Here is a tiny trained network, its code and every weight. The questions are about switching its units off for an input and a target symbol, where a switched-off unit gives its printed mean instead of its output.

import numpy as np


def w(rows, s, z=0):
    codes = np.array(rows[::2]) - 128.0
    scale = np.full(codes.shape[1], s)
    scale[-1] = z or s
    return codes * scale


def f(y):
    return np.maximum(y, 0)


def softmax(a):
    e = np.exp(a - a.max(-1, keepdims=True))
    return e / e.sum(-1, keepdims=True)


def log_softmax(a):
    a = a - a.max(-1, keepdims=True)
    return a - np.log(np.exp(a).sum(-1, keepdims=True))


def net(x, mask):
    ids = ['ΓΘΞΠαβδεημστψ'.index(c) for c in x.split()]
    T = len(ids)
    res = E[ids] + P[:T]
    u = 0
    for l in range(2):
        r = res
        for j in range(2):
            rows = slice(2 * j, 2 * j + 2)
            q, k, v = (r @ M[l][rows].T for M in (Q, K, V))
            z = softmax(np.where(np.tri(T) > 0, q @ k.T / 2**0.5, -1e9)) @ v
            o = O[l][rows]
            res = res + np.where(mask[u + j], z, o[:, -1]) @ o[:, :-1]
        u += 2
        y = f(res @ A[l][:, :-1].T + A[l][:, -1])
        res = res + np.where(mask[u : u + 12], y, B[l][:, -1]) @ B[l][:, :-1]
        u += 12
    return log_softmax(res[-1] @ U[:, :-1].T + U[:, -1])


Q, K, V, O, A, B = {}, {}, {}, {}, {}, {}
E = w([
[1,213,18],'Γ',
[117,139,135],'Θ',
[114,67,160],'Ξ',
[173,203,99],'Π',
[25,112,78],'α',
[240,19,231],'β',
[119,144,113],'δ',
[131,243,49],'ε',
[78,102,117],'η',
[153,173,111],'μ',
[86,119,110],'σ',
[17,108,64],'τ',
[113,244,44],'ψ',
],0.0092)
P = w([
[157,133,142],'0',
[136,236,242],'1',
[61,43,70],'2',
[73,124,147],'3',
[255,73,8],'4',
[134,105,79],'5',
[88,137,168],'6',
[40,225,231],'7',
[166,7,153],'8',
[38,174,113],'9',
],0.0074)
Q[0] = w([
[168,99,150],'L0H0',
[67,168,61],'L0H0',
[132,91,11],'L0H1',
[107,110,61],'L0H1',
],0.011)
K[0] = w([
[59,148,149],'L0H0',
[175,107,194],'L0H0',
[157,146,42],'L0H1',
[2,121,124],'L0H1',
],0.0059)
V[0] = w([
[218,131,244],'L0H0',
[57,210,25],'L0H0',
[173,202,253],'L0H1',
[107,123,241],'L0H1',
],0.0055)
O[0] = w([
[181,133,193,15],'L0H0',
[37,167,88,255],'L0H0',
[106,255,86,15],'L0H1',
[155,147,171,70],'L0H1',
],0.007,0.0012)
A[0] = w([
[164,78,154,85],'L0N0',
[200,196,51,106],'L0N1',
[37,184,88,73],'L0N2',
[179,52,137,116],'L0N3',
[108,183,183,150],'L0N4',
[119,119,2,114],'L0N5',
[37,65,80,111],'L0N6',
[56,161,255,150],'L0N7',
[48,142,192,120],'L0N8',
[87,180,196,136],'L0N9',
[114,101,225,254],'L0N10',
[135,150,113,178],'L0N11',
],0.0085,0.0034)
B[0] = w([
[129,128,179,146],'L0N0',
[113,59,141,163],'L0N1',
[173,168,219,226],'L0N2',
[254,124,117,167],'L0N3',
[183,129,68,180],'L0N4',
[162,44,112,224],'L0N5',
[195,123,110,254],'L0N6',
[242,220,41,208],'L0N7',
[232,173,57,194],'L0N8',
[213,149,75,186],'L0N9',
[38,203,95,212],'L0N10',
[40,105,161,164],'L0N11',
],0.0052,0.0049)
Q[1] = w([
[122,143,157],'L1H0',
[178,135,179],'L1H0',
[124,161,153],'L1H1',
[95,10,153],'L1H1',
],0.011)
K[1] = w([
[96,137,68],'L1H0',
[212,29,195],'L1H0',
[11,27,68],'L1H1',
[253,227,171],'L1H1',
],0.0063)
V[1] = w([
[2,176,225],'L1H0',
[94,129,188],'L1H0',
[69,203,88],'L1H1',
[145,31,198],'L1H1',
],0.0045)
O[1] = w([
[190,238,174,4],'L1H0',
[126,186,140,65],'L1H0',
[104,253,51,175],'L1H1',
[63,84,135,12],'L1H1',
],0.0069,0.0032)
A[1] = w([
[165,249,165,120],'L1N0',
[168,128,111,139],'L1N1',
[173,210,129,114],'L1N2',
[184,168,83,102],'L1N3',
[111,97,157,123],'L1N4',
[35,149,123,162],'L1N5',
[43,114,111,228],'L1N6',
[47,72,112,252],'L1N7',
[147,145,118,105],'L1N8',
[154,93,149,120],'L1N9',
[126,181,153,72],'L1N10',
[153,119,195,128],'L1N11',
],0.012,0.0038)
B[1] = w([
[139,49,99,251],'L1N0',
[144,126,72,202],'L1N1',
[91,95,98,232],'L1N2',
[95,56,118,253],'L1N3',
[124,110,137,134],'L1N4',
[99,184,138,157],'L1N5',
[99,200,254,206],'L1N6',
[176,135,215,239],'L1N7',
[116,94,146,158],'L1N8',
[118,195,135,154],'L1N9',
[117,100,163,159],'L1N10',
[146,201,127,139],'L1N11',
],0.0069,0.0052)
U = w([
[127,33,84,130],'Γ',
[180,141,58,86],'Θ',
[149,149,85,101],'Ξ',
[134,122,154,57],'Π',
[120,173,107,98],'α',
[84,24,255,108],'β',
[97,122,145,79],'δ',
[113,116,152,105],'ε',
[113,210,148,253],'η',
[195,177,162,137],'μ',
[161,127,154,172],'σ',
[104,73,188,71],'τ',
[132,209,112,134],'ψ',
],0.0094,0.0039)

Each question gives the input, a string of symbols that net reads in full, and the target symbol t.
The units are the heads (2 rows each of Q, K, V and O) and the neurons (one row each of A and B). Each row of codes is followed by its name. A weight is (code - 128) times the scale printed after its matrix; where a second scale follows, it is the last column's (O, A, B and U).
mask holds one flag per unit, layer by layer, with each layer's heads first. A switched-off unit (its flag False) gives its mean, the last column of its rows in O or B, instead of its output. The means were averaged over made-up inputs and are rounded, as every weight is.
A unit's drop is (log p(t) with every unit on - log p(t) with that unit switched off) / (log p(t) with every unit on - log p(t) with every unit switched off).
The circuit of an input: a set's keep is (log p(t) with only the set's units on - log p(t) with every unit switched off) / (log p(t) with every unit on - log p(t) with every unit switched off). Starting from the 12 units with the biggest drops (on a tie, the unit counted first), units are removed one at a time, each time the one whose removal leaves the highest keep (on an exact tie, the one counted first), for as long as the keep stays at least 0.8.
circuit, biggest first: the units of the circuit, biggest drop first
most important unit: the unit with the biggest drop
k most important neurons: the k neurons with the biggest drops, biggest first
k most important neurons of layer l: the k neurons of layer l with the biggest drops, biggest first
heads that matter: for each layer, one digit per head in row order, 1 if its drop is at least 0.15 and else 0, layers parted by /
input σ ε μ Γ η Π σ Θ, target Γ: heads that matter : 00 / 00
input β β Ξ η σ δ, target β: 2 most important neurons of layer 0 : [L0N7 L0N3]
input β σ Γ, target β: heads that matter : 10 / 01
input σ Γ β β ψ, target Γ: circuit, biggest first : [L1N3 L0N5]
input τ β Π β σ Θ β ψ, target Γ: most important neuron : [L1N0]
input σ δ Θ Ξ Π, target Γ: circuit, biggest first : [L1N3 L0N1]
input β σ Θ μ σ σ, target β: circuit, biggest first : [L0H0 L1H1 L0N7]
input σ σ Γ Γ α μ Θ Ξ, target Γ: 2 most important neurons : [L0N7 L0N8]
input β δ σ, target β: circuit, biggest first : [L0H0 L1H1]
input β τ τ ψ α Ξ, target β: circuit, biggest first : [L0H0 L1H1 L1N7 L0N7]
input β η β σ η Ξ, target β: circuit, biggest first : [L0H0 L1H1]
input σ σ Γ τ μ, target Γ: heads that matter : 01 / 00
input τ σ β η ψ δ ε Γ, target Γ: 3 most important neurons of layer 1 : [L1N0 L1N3 L1N2]
input ε σ Π ψ Π ε τ β, target Γ: 4 most important neurons : [L1N0 L0N7 L1N3 L1N2]
input β β η, target β: heads that matter : 10 / 11
input η ε σ σ σ β Θ Ξ, target Γ: 4 most important neurons of layer 0 : [L0N7 L0N8 L0N9 L0N4]
input δ Γ Γ σ Γ σ Γ β, target Γ: 3 most important neurons : [L0N7 L1N0 L1N3]
input β σ Π β σ ε σ δ, target Γ: most important unit : L1N0
input σ Ξ Ξ ε Θ Γ ψ τ, target Γ: 3 most important neurons of layer 1 : [L1N0 L1N3 L1N2]
input β α δ α Γ Γ, target β: 2 most important neurons of layer 0 : [L0N3 L0N7]
input Θ β β σ Ξ Ξ σ σ, target Γ: 2 most important neurons : [L1N0 L0N7]
